[[133 134 155 154 104 145 123]
 [125 157 116 145 155 154 113]
 [108 116 131 105 145 130 111]]
=>
[[123 145 104 154 155 134 133]
 [113 154 155 145 116 157 125]
 [111 130 145 105 131 116 108]]

[[125 136 121 127 134 137 139 133 127 119 116 133 132 140]
 [116 116 146 125 128 125 130 153 122 110 134 116 116 134]
 [127 129 131 119 121 133 132 127 129 117 124 136 136 152]
 [130 140 136 134 120 138 128 127 118 119 124 135 139 122]
 [128 121 126 131 124 121 125 140 132 150 129 138 141 148]
 [146 150 130 119 115 118 113 138 114 131 135 152 114 133]]
=>
[[140 132 133 116 119 127 133 139 137 134 127 121 136 125]
 [134 116 116 134 110 122 153 130 125 128 125 146 116 116]
 [152 136 136 124 117 129 127 132 133 121 119 131 129 127]
 [122 139 135 124 119 118 127 128 138 120 134 136 140 130]
 [148 141 138 129 150 132 140 125 121 124 131 126 121 128]
 [133 114 152 135 131 114 138 113 118 115 119 130 150 146]]

[[124 141 131 124 124]
 [134 153 143 131 132]
 [116 124 146 141 145]
 [143 131 128 124 131]
 [110 127 128 131 132]
 [148 108 130 116 113]
 [141 141 123 114 111]
 [134 145  98 134 134]
 [133 118 114 146 148]
 [122 129 136 113 108]]
=>
[[124 124 131 141 124]
 [132 131 143 153 134]
 [145 141 146 124 116]
 [131 124 128 131 143]
 [132 131 128 127 110]
 [113 116 130 108 148]
 [111 114 123 141 141]
 [134 134  98 145 134]
 [148 146 114 118 133]
 [108 113 136 129 122]]

[[131 129 130 130 132 128 130 130 121 129 147 131]
 [127 126 127 130 126 127 125 127 126 135 126 123]
 [129 118 129 128 130 149 119 126 131 130 132 132]
 [127 129 114 129 121 127 127 126 129 139 126 147]]
=>
[[131 147 129 121 130 130 128 132 130 130 129 131]
 [123 126 135 126 127 125 127 126 130 127 126 127]
 [132 132 130 131 126 119 149 130 128 129 118 129]
 [147 126 139 129 126 127 127 121 129 114 129 127]]

[[130 145 136]
 [123 123 105]
 [135 120 138]
 [117 131 105]]
=>
[[136 145 130]
 [105 123 123]
 [138 120 135]
 [105 131 117]]

[[147 129 126 110 139 120 135 135]
 [134 115 114 139 132 129 141 133]
 [107 125 132 139 121 137 126 115]
 [102 140 128 132 129 126 117 117]
 [120 134 132 132 133 122 128 122]]
=>
[[135 135 120 139 110 126 129 147]
 [133 141 129 132 139 114 115 134]
 [115 126 137 121 139 132 125 107]
 [117 117 126 129 132 128 140 102]
 [122 128 122 133 132 132 134 120]]

[[133 107]
 [105 112]
 [106 134]
 [111 129]
 [135 109]
 [146 137]
 [115 119]
 [137 148]
 [118 117]]
=>
[[107 133]
 [112 105]
 [134 106]
 [129 111]
 [109 135]
 [137 146]
 [119 115]
 [148 137]
 [117 118]]

[[133 133 124 107 142 132 136 121 128]
 [151 124 132 126  99 130 127 120 130]
 [125 152 121 140 130 139 129 137 144]
 [135 142 135 145 129 125 125 133 140]
 [136 119 118 139 146 125 150 129 134]
 [113 137 117 122 100 132 127 116 133]
 [121 128 118 145 133 118 118 132 114]]
=>
[[128 121 136 132 142 107 124 133 133]
 [130 120 127 130  99 126 132 124 151]
 [144 137 129 139 130 140 121 152 125]
 [140 133 125 125 129 145 135 142 135]
 [134 129 150 125 146 139 118 119 136]
 [133 116 127 132 100 122 117 137 113]
 [114 132 118 118 133 145 118 128 121]]

[[123 121 130 117 132 117 126 134 120]
 [128 136 118 131 122 130 127 112 118]
 [127 130 132 123 134 143 117 110 107]
 [126 112 146 126 126 106 116 101 130]
 [129 135 115 125 129 141 112 115 128]
 [128 145 116 123 135 125 128 121 136]
 [127 146 151 117 140 104 129 106 138]]
=>
[[120 134 126 117 132 117 130 121 123]
 [118 112 127 130 122 131 118 136 128]
 [107 110 117 143 134 123 132 130 127]
 [130 101 116 106 126 126 146 112 126]
 [128 115 112 141 129 125 115 135 129]
 [136 121 128 125 135 123 116 145 128]
 [138 106 129 104 140 117 151 146 127]]
---
[[128 128 129 129 127 127 157 127 128 129 129 128 126 128 129 127]
 [153 127 131 121 133 127 157 128 132 118 135 136 139 116 120 112]
 [128 127 132 134 135 117 157 127 126 131 128 143 145 137 133 124]]
=>
[[124 133 137 145 143 128 131 126 127 157 117 135 134 132 127 128]
 [112 120 116 139 136 135 118 132 128 157 127 133 121 131 127 153]
 [127 129 128 126 128 129 129 128 127 157 127 127 129 129 128 128]]

[[133 135 121 127 118 134 134 132 125 120 138 127 129]
 [130 126 121 125 135 128 151 132 133 125 123 134 127]
 [122 118 125 130 121 124 123 126 128 125 128 124 124]]
=>
[[124 124 128 125 128 126 123 124 121 130 125 118 122]
 [127 134 123 125 133 132 151 128 135 125 121 126 130]
 [129 127 138 120 125 132 134 134 118 127 121 135 133]]

[[122 147 143]
 [123 144 144]
 [122 142 106]
 [133 109 113]
 [134 113 151]
 [132 109 113]
 [123 146 144]
 [132 109 111]
 [133 113 149]]
=>
[[149 113 133]
 [111 109 132]
 [144 146 123]
 [113 109 132]
 [151 113 134]
 [113 109 133]
 [106 142 122]
 [144 144 123]
 [143 147 122]]

[[129 128 132 133 128 127]
 [120 129 120 116 128 133]
 [135 123 146 154 115 123]
 [131 128 128 132 128 126]]
=>
[[126 128 132 128 128 131]
 [123 115 154 146 123 135]
 [133 128 116 120 129 120]
 [127 128 133 132 128 129]]

[[143 125 114 139 134 129 122]
 [134 120 125 138 130 128 136]
 [137 139 129 115 121 107 121]
 [148 132 112 137 133 126 123]]
=>
[[123 126 133 137 112 132 148]
 [121 107 121 115 129 139 137]
 [136 128 130 138 125 120 134]
 [122 129 134 139 114 125 143]]

[[ 99 111 143 119]
 [110 111 130 114]
 [128 112 143 141]
 [156 149 133 132]
 [104 117 125 114]
 [143 145 131 150]
 [153 145 131 131]]
=>
[[131 131 145 153]
 [150 131 145 143]
 [114 125 117 104]
 [132 133 149 156]
 [141 143 112 128]
 [114 130 111 110]
 [119 143 111  99]]

[[128 144 129 126 134 145 117 127 131 138 134]
 [125 115 136 108 128 129 113 147 122 133 125]
 [121 131 120 136 126 143 139 123 125 131 131]
 [128 137 115 124 125 150 127 125 144 120 124]
 [143 140 115 131 142 123 127 143 119 134 133]
 [132 133 119 110 123 122 131 143 146 131 116]
 [132 123 120 123 110 138 114 144 119 131 111]
 [121 129 126 124 130 143 131 120 139 128 133]]
=>
[[133 128 139 120 131 143 130 124 126 129 121]
 [111 131 119 144 114 138 110 123 120 123 132]
 [116 131 146 143 131 122 123 110 119 133 132]
 [133 134 119 143 127 123 142 131 115 140 143]
 [124 120 144 125 127 150 125 124 115 137 128]
 [131 131 125 123 139 143 126 136 120 131 121]
 [125 133 122 147 113 129 128 108 136 115 125]
 [134 138 131 127 117 145 134 126 129 144 128]]
---
[[125 143 144 120 122 137 135]
 [126 132 136 121 125 134 131]
 [133 116 155 128 131 153 103]
 [126 148 142 152 114 135 147]
 [133 114 134 141 133 138 109]
 [124 149 133 132 118 121 151]]
=>
[[126 132 136 121 125 134 131]
 [126 148 142 152 114 135 147]
 [124 149 133 132 118 121 151]]

[[132 133 128 131 128 118 138 121 122]
 [121 132 138 123 149 116 123 127 142]
 [127 129 124 122 130 137 116 126 137]
 [125 124 128 133 120 130 113 137 130]
 [127 105 129 132 141 137 141 126 115]]
=>
[[121 132 138 123 149 116 123 127 142]
 [125 124 128 133 120 130 113 137 130]]

[[114 111 106]
 [113 113 107]
 [113 114 107]
 [114 112 106]
 [112 115 109]]
=>
[[113 113 107]
 [114 112 106]]

[[137 119 130 114]
 [129 135 125 124]
 [118 122 118 116]
 [123 124 155 124]]
=>
[[129 135 125 124]
 [123 124 155 124]]

[[152 139 127 136 136 136 139 107 129 127 120 135 106 132]
 [149 113 135 131 133 131 136 139 132 121 115 129 134 138]]
=>
[[149 113 135 131 133 131 136 139 132 121 115 129 134 138]]

[[116 139 128 134 122 128 133 103 137 145]
 [134 138 112 128 133 123 128 126 127 143]
 [136 111 102 121 127 143 116 122 119 114]
 [124 126 129 108 134 139 122 122 120 117]]
=>
[[134 138 112 128 133 123 128 126 127 143]
 [124 126 129 108 134 139 122 122 120 117]]

[[128 137 128]
 [138 135 117]
 [122 123 115]
 [140 129 123]
 [134 119 121]
 [132 134 119]
 [119 127 140]
 [134 133 127]
 [126 120 140]
 [113 131 103]
 [119 126 119]
 [131 131 112]]
=>
[[138 135 117]
 [140 129 123]
 [132 134 119]
 [134 133 127]
 [113 131 103]
 [131 131 112]]
